Below is a small trained network, with its code and all its weights. Each question gives an input and a class and asks what happens when units are switched off, that is, made to give their printed mean instead of their output.

import numpy as np


def w(rows, s, z=0):
    codes = np.array(rows[::2]) - 128.0
    scale = np.full(codes.shape[1], s)
    scale[-1] = z or s
    return codes * scale


def norm(h):
    return h / np.sqrt((h * h).mean(-1, keepdims=True) + 1e-5)


def f(y):
    return y / 2 * (1 + np.tanh(0.7978845608 * (y + 0.044715 * y**3)))


def log_softmax(a):
    a = a - a.max(-1, keepdims=True)
    return a - np.log(np.exp(a).sum(-1, keepdims=True))


def net(x, mask):
    res = np.array(x, float).reshape(1, 6) / 4 @ E
    u = 0
    for l in range(2):
        y = f(norm(res) @ A[l][:, :-1].T + A[l][:, -1])
        res = res + np.where(mask[u : u + 5], y, B[l][:, -1]) @ B[l][:, :-1]
        u += 5
    return log_softmax(norm(res)[-1] @ U[:, :-1].T + U[:, -1])


A, B = {}, {}
E = w([
[118,215,242,241],'x0',
[66,70,9,254],'x1',
[155,163,107,129],'x2',
[112,106,134,128],'x3',
[10,214,119,67],'x4',
[138,145,117,128],'x5',
],0.0034)
A[0] = w([
[163,173,205,166,66],'L0N1',
[246,56,172,148,48],'L0N2',
[179,100,85,49,46],'L0N3',
[86,174,158,70,137],'L0N4',
[191,124,209,59,4],'L0N5',
],0.012,0.0033)
B[0] = w([
[117,54,220,99,222],'L0N1',
[39,247,70,88,254],'L0N2',
[74,25,247,118,207],'L0N3',
[124,180,66,105,210],'L0N4',
[237,108,42,197,228],'L0N5',
],0.014,0.005)
A[1] = w([
[138,81,56,255,155],'L1N1',
[90,74,230,121,67],'L1N2',
[216,75,68,216,24],'L1N3',
[67,235,96,56,1],'L1N4',
[163,202,224,196,39],'L1N5',
],0.011,0.0016)
B[1] = w([
[250,134,115,79,204],'L1N1',
[174,119,217,219,213],'L1N2',
[207,192,120,142,187],'L1N3',
[68,207,177,136,253],'L1N4',
[85,36,78,72,160],'L1N5',
],0.015,0.0066)
U = w([
[130,180,141,137,253],'0',
[19,254,91,108,66],'1',
[221,142,15,125,84],'2',
[85,30,181,171,81],'3',
],0.0091,0.0067)

Each question gives the input, the list of numbers given to net, and the class t.
The units are the neurons (one row each of A and B). Each row of codes is followed by its name. A weight is (code - 128) times the scale printed after its matrix; where a second scale follows, it is the last column's (A, B and U).
mask holds one flag per neuron, layer by layer. A switched-off neuron (its flag False) gives its mean, the last column of its row in B, instead of its output. The means were averaged over made-up inputs and are rounded, as every weight is.
A unit's drop is (log p(t) with every unit on - log p(t) with that unit switched off) / (log p(t) with every unit on - log p(t) with every unit switched off).
The circuit of an input: a set's keep is (log p(t) with only the set's units on - log p(t) with every unit switched off) / (log p(t) with every unit on - log p(t) with every unit switched off). Starting from all 10 units, units are removed one at a time, each time the one whose removal leaves the highest keep (on an exact tie, the one counted first), for as long as the keep stays at least 0.8.
units of the circuit, in order: the units of the circuit, biggest drop first
most important unit: the unit with the biggest drop
k most important neurons: the k neurons with the biggest drops, biggest first
top k neurons in layer l: the k neurons of layer l with the biggest drops, biggest first
drop of u: that unit's drop, to one decimal
input [7,2,6,5,-5,-7], class 3: most important unit	L0N1
input [-8,1,2,6,6,8], class 3: units of the circuit, in order	L0N3; L0N2
input [-1,-8,3,3,5,-7], class 2: top 2 neurons in layer 0	L0N5; L0N2
input [7,2,4,-2,-7,3], class 1: 3 most important neurons	L0N2; L0N3; L1N4
input [-2,6,-2,4,3,-1], class 2: units of the circuit, in order	L0N2; L0N3
input [0,5,-3,-3,-3,-7], class 2: 2 most important neurons	L0N2; L1N1
input [6,-5,-4,0,4,-4], class 3: units of the circuit, in order	L0N2; L1N5
input [5,6,0,-2,-7,5], class 1: units of the circuit, in order	L0N2; L1N2
input [-8,5,5,7,-3,-2], class 3: top 2 neurons in layer 0	L0N5; L0N3
input [5,-2,4,-3,-4,-3], class 3: top 2 neurons in layer 0	L0N1; L0N4
input [-6,8,-1,3,2,4], class 2: 2 most important neurons	L0N2; L0N1
input [5,-6,7,-5,4,-3], class 2: top 4 neurons in layer 0	L0N2; L0N3; L0N5; L0N4
input [5,6,-4,-3,-4,-6], class 2: 3 most important neurons	L0N3; L0N1; L1N1
input [8,8,-1,6,-2,6], class 2: most important neuron	L0N3
input [3,6,2,0,-3,-5], class 2: 2 most important neurons	L0N2; L0N3
input [7,-4,0,1,3,0], class 3: 3 most important neurons	L0N2; L0N1; L1N5
input [-4,3,1,-3,-5,-8], class 1: 2 most important neurons	L0N2; L0N1
input [7,-4,-3,2,-7,-1], class 1: top 3 neurons in layer 0	L0N2; L0N3; L0N5
input [-8,-6,2,-5,-2,6], class 3: drop of L1N1	0.1
input [-2,-7,8,0,-7,2], class 1: units of the circuit, in order	L0N2
input [6,-1,6,5,-2,-7], class 3: drop of L0N1	0.3
input [-3,-3,7,0,-8,-6], class 1: drop of L0N2	1.3
input [0,-7,-2,-2,0,5], class 2: drop of L0N5	1.5
input [-1,4,5,-3,-4,-5], class 1: top 2 neurons in layer 0	L0N5; L0N2
